Here is a tiny trained network, its code and every weight. The questions are about switching its units off for an input and a target symbol, where a switched-off unit gives its printed mean instead of its output.

import numpy as np


def w(rows, s, z=0):
    codes = np.array(rows[::2]) - 128.0
    scale = np.full(codes.shape[1], s)
    scale[-1] = z or s
    return codes * scale


def norm(h):
    return h / np.sqrt((h * h).mean(-1, keepdims=True) + 1e-5)


def f(y):
    return np.maximum(y, 0)


def softmax(a):
    e = np.exp(a - a.max(-1, keepdims=True))
    return e / e.sum(-1, keepdims=True)


def log_softmax(a):
    a = a - a.max(-1, keepdims=True)
    return a - np.log(np.exp(a).sum(-1, keepdims=True))


def net(x, mask):
    ids = ['ΘΣαεζτ'.index(c) for c in x.split()]
    T = len(ids)
    res = E[ids] + P[:T]
    r = norm(res)
    for j in range(3):
        rows = slice(3 * j, 3 * j + 3)
        q, k, v = (r @ M[0][rows].T for M in (Q, K, V))
        z = softmax(np.where(np.tri(T) > 0, q @ k.T / 3**0.5, -1e9)) @ v
        o = O[0][rows]
        res = res + np.where(mask[j], z, o[:, -1]) @ o[:, :-1]
    y = f(norm(res) @ A[0][:, :-1].T + A[0][:, -1])
    res = res + np.where(mask[3:7], y, B[0][:, -1]) @ B[0][:, :-1]
    return log_softmax(norm(res)[-1] @ U[:, :-1].T + U[:, -1])


Q, K, V, O, A, B = {}, {}, {}, {}, {}, {}
E = w([
[128,84,183,208,48,66],'Θ',
[107,171,89,51,75,104],'Σ',
[117,24,97,96,167,106],'α',
[105,78,141,96,7,141],'ε',
[91,201,146,146,109,134],'ζ',
[160,149,96,190,165,133],'τ',
],0.02)
P = w([
[171,230,254,58,195,74],'0',
[202,187,130,127,94,45],'1',
[158,171,115,118,132,65],'2',
[127,161,117,122,164,88],'3',
[98,154,116,129,180,110],'4',
[66,145,108,143,185,126],'5',
[47,135,111,154,201,141],'6',
[35,115,106,172,210,158],'7',
],0.0078)
Q[0] = w([
[50,77,109,98,166,55],'H0',
[114,64,202,101,172,181],'H0',
[125,114,202,137,102,164],'H0',
[217,109,128,147,108,103],'H1',
[160,140,121,112,159,197],'H1',
[111,53,54,102,146,89],'H1',
[123,97,71,202,180,11],'H2',
[168,182,136,89,140,62],'H2',
[156,110,170,157,2,97],'H2',
],0.012)
K[0] = w([
[76,137,95,241,108,250],'H0',
[39,68,73,116,123,175],'H0',
[105,133,102,98,79,48],'H0',
[179,115,148,100,146,119],'H1',
[171,179,130,112,199,172],'H1',
[107,73,42,128,163,148],'H1',
[138,95,94,199,187,101],'H2',
[184,171,141,99,140,59],'H2',
[163,97,193,137,116,90],'H2',
],0.011)
V[0] = w([
[120,214,130,101,103,102],'H0',
[146,97,162,87,72,179],'H0',
[104,82,201,123,102,91],'H0',
[145,67,93,145,132,126],'H1',
[90,145,1,175,94,96],'H1',
[56,101,132,73,83,145],'H1',
[115,89,199,171,84,89],'H2',
[205,107,76,64,127,97],'H2',
[121,210,136,37,73,91],'H2',
],0.009)
O[0] = w([
[85,83,218,98,89,210,183],'H0',
[23,146,188,76,171,58,3],'H0',
[133,191,48,197,149,149,75],'H0',
[156,138,202,59,175,254,126],'H1',
[199,77,173,140,239,137,161],'H1',
[195,174,123,204,96,96,72],'H1',
[75,176,70,71,143,141,116],'H2',
[105,164,172,239,139,152,125],'H2',
[127,105,59,159,203,177,77],'H2',
],0.0071,0.0059)
A[0] = w([
[138,127,156,17,93,101,254],'N0',
[4,115,67,188,104,34,23],'N1',
[118,253,193,188,112,105,105],'N2',
[150,203,165,201,86,97,156],'N3',
],0.011,0.0072)
B[0] = w([
[105,226,96,127,82,107,249],'N0',
[229,50,166,153,248,182,215],'N1',
[108,153,122,111,12,54,217],'N2',
[62,192,61,65,116,182,255],'N3',
],0.014,0.0062)
U = w([
[93,203,101,167,83,56,174],'Θ',
[156,160,37,131,165,246,11],'Σ',
[179,86,119,198,181,91,218],'α',
[75,130,143,130,193,64,165],'ε',
[72,116,184,84,152,165,110],'ζ',
[210,99,136,61,79,94,80],'τ',
],0.013,0.011)

Each question gives the input, a string of symbols that net reads in full, and the target symbol t.
The units are the heads (3 rows each of Q, K, V and O) and the neurons (one row each of A and B). Each row of codes is followed by its name. A weight is (code - 128) times the scale printed after its matrix; where a second scale follows, it is the last column's (O, A, B and U).
mask holds one flag per unit, heads first, then neurons. A switched-off unit (its flag False) gives its mean, the last column of its rows in O or B, instead of its output. The means were averaged over made-up inputs and are rounded, as every weight is.
A unit's drop is (log p(t) with every unit on - log p(t) with that unit switched off) / (log p(t) with every unit on - log p(t) with every unit switched off).
The circuit of an input: a set's keep is (log p(t) with only the set's units on - log p(t) with every unit switched off) / (log p(t) with every unit on - log p(t) with every unit switched off). Starting from all 7 units, units are removed one at a time, each time the one whose removal leaves the highest keep (on an exact tie, the one counted first), for as long as the keep stays at least 0.8.
circuit, biggest first: the units of the circuit, biggest drop first
most important unit: the unit with the biggest drop
top k neurons: the k neurons with the biggest drops, biggest first
heads that matter: for each layer, one digit per head in row order, 1 if its drop is at least 0.15 and else 0, layers parted by /
drop of u: that unit's drop, to one decimal
input ε τ ζ α Σ ε, target Σ: most important unit	H2
input τ ζ ε ζ Θ Σ Θ ε, target Σ: circuit, biggest first	(H0 N1 H2 H1)
input τ ζ Θ τ τ τ, target α: circuit, biggest first	(H1 N3)
input Σ ζ α, target ζ: circuit, biggest first	(H0 H2)
input ζ τ τ, target Σ: circuit, biggest first	(N2 N0 H0 N1)
input Σ τ ζ τ ζ, target Σ: circuit, biggest first	(N1 H1 N3)
input Θ ζ τ Θ, target Σ: heads that matter	001
input Σ α τ α ε ε α, target ε: circuit, biggest first	(H0 H1 N1 N3)
input τ Σ τ, target Σ: circuit, biggest first	(N2 N0 N1 H0)
input ζ α Σ τ Σ Σ Θ α, target α: top 2 neurons	(N3 N2)
input ζ τ ζ α ζ, target α: top 2 neurons	(N1 N0)
input α ε Θ ε τ, target Θ: heads that matter	001
input ζ α α, target ζ: top 3 neurons	(N1 N2 N3)
input τ ζ ζ, target Σ: drop of N1	0.8
input τ α ε α, target ε: drop of N3	0.7
input ε τ α τ α Σ α Σ, target Σ: drop of N2	0.5
input τ ε ζ α α ε ε, target α: drop of H0	1.0
